Each row is followed by roughly how far along a hidden order it lies, from 0 to 10. A new part has a new order.
[-16   8 -11  -4  -1 -33  12  55 -16  -5 -15  12  -9   2  10   3  -2   8
  11  -3  -7]	1
[-21  -2  -3  -5  -7 -35   3  53 -14   5 -14   1 -12  -4   1  15   0  -6
   0  -7  -3]	2
[-19  15   2  14   1 -29  -4   1 -21 -12 -15  15  -1 -18  -1  -5  -9  -2
   3   6  -4]	0
[-18  22  26  27   3 -22  -1 -18 -26 -12   1   8   4 -14   8  -5 -10  -5
   1  -1  -3]	0
[-13  12  31  13   1 -11  -1  -9 -31 -14   5  -8  -5   6  -1  -7  -6   8
  12   3   6]	1
[ 19 -20   5 -19   7  17  -2 -19  23   1  -2   5  14  -8  16  12   3   0
   2   6   2]	10
[-47 -24 -40  22  14 -21  -9  51 -17  -2   8  22 -26  19 -61  -2  12  49
 -19  42  21]	3
[-11  24  -7  -6  -6 -23  15  35 -13  -7 -15   7  -5   2  17   0  -5   2
  14 -11 -14]	1
[ 21  -7  -2 -27  19  -7   1  -1  23   6  -2  -7   9   0  19  10   3  -4
  15   1   5]	9
[ -8  16  -5  -7  -2 -23  16  28 -15  -7 -23   9 -12  -2  12  -1  -7   3
  12 -10 -11]	1
[  5  13   8  -1 -15  42  -3 -47 -15 -11  14   7   3  18 -15  -7  -9 -16
 -16  -7  -3]	5
[ 19  -6  11   6 -12  31  -4 -16  29  14   3  -1  11   6  -1  -6   6   4
  -9   5  -8]	10
[ -2  -4  -5   8 -15  26  -9 -31  -2  -5  25  12  -9  20 -17  -7   4  -3
  -7  -2   2]	6
[ -5   4   0   8   3   7   5   4 -27 -11  -2  -4 -13  15 -30 -10   6  16
  -3  20   9]	2
[ 26  30  32  -9 -11  41  12 -55 -30 -14  -6 -20   7   9  -8 -13  -4 -15
  -1   1  -3]	2
[-23  12 -11   6   3 -32  10  30 -12 -11 -19  13  -9  -9   1  -5  -7   9
  13   0 -10]	1
[  6  17  13   3   0  12   5 -14 -27 -13  -2 -13 -11  12 -15 -23   4   7
   9  11   4]	2
[ 13  -5 -18   7  -9  26   0 -39   5   3  27   9  -6   8 -15  -6  16  13
  -1  -2  12]	8
[-10  17  -6   0   1 -20  12  20 -16 -13 -20  13  -4 -10   8  -5 -10   1
  14  -6 -13]	1
[ 16  -8  12   5  -9  26  -9 -11  30  14   4   5  13   4  -8  -2  10   1
  -8   4 -10]	10
[-15 -19 -18  -7  17  -8  -4  42  17  14 -12 -10   1 -13   2   4  -8  -6
   3 -15  -3]	6
[ -4   6  -2   3  -7  25  -2 -17 -19  -7   8   6   1  19 -30  -7  -2   2
 -21   9   3]	4
[  4  -2 -10 -19  21   0  -1  18  22   7  -7 -20  16 -11  12  -1   0 -25
   8 -16  -7]	7
[ 19  26  21 -10 -21  59   6 -58 -10 -13   5  -9  13  13  -8 -10 -14 -27
 -17  -7  -7]	4
[  2  -3  -4   7 -16  16  -8 -40  -2  -4  23  12 -12  18 -15  -4   6   3
 -10  -5   3]	6
[ 12 -11 -14 -20  21 -21  -4  15  25   8  -2  -6  -1   2  11   8   6  -6
   6   5  11]	9
[-13  25  14  22  -1 -24   0 -18 -27 -12  -9   5   5 -18  10  -5 -11  -9
   1   0  -5]	0
[ -9  26  12  19  -3 -29   9 -14 -28 -13  -7   3   9 -21  14  -7 -12 -12
   4  -3  -8]	0
[ -7   8  17   6   3  -3   2  -3 -25  -8   2  -9 -13  12 -18  -8   6  13
  10  13   8]	1
[ 15  20  13  -3  -9  41   9 -35 -20 -12  -2 -10   6  11 -16 -10  -2  -9
 -13   9   0]	3
[ 14 -25   0 -13   6  15  -4 -12  24   4   1  11  15  -4  11  10   4   1
   1   7   1]	10
[  2  18   5 -15  -6 -10  14  34 -18  -4 -24  -1  -1  -2  27   6  -3 -17
   8 -12 -11]	2
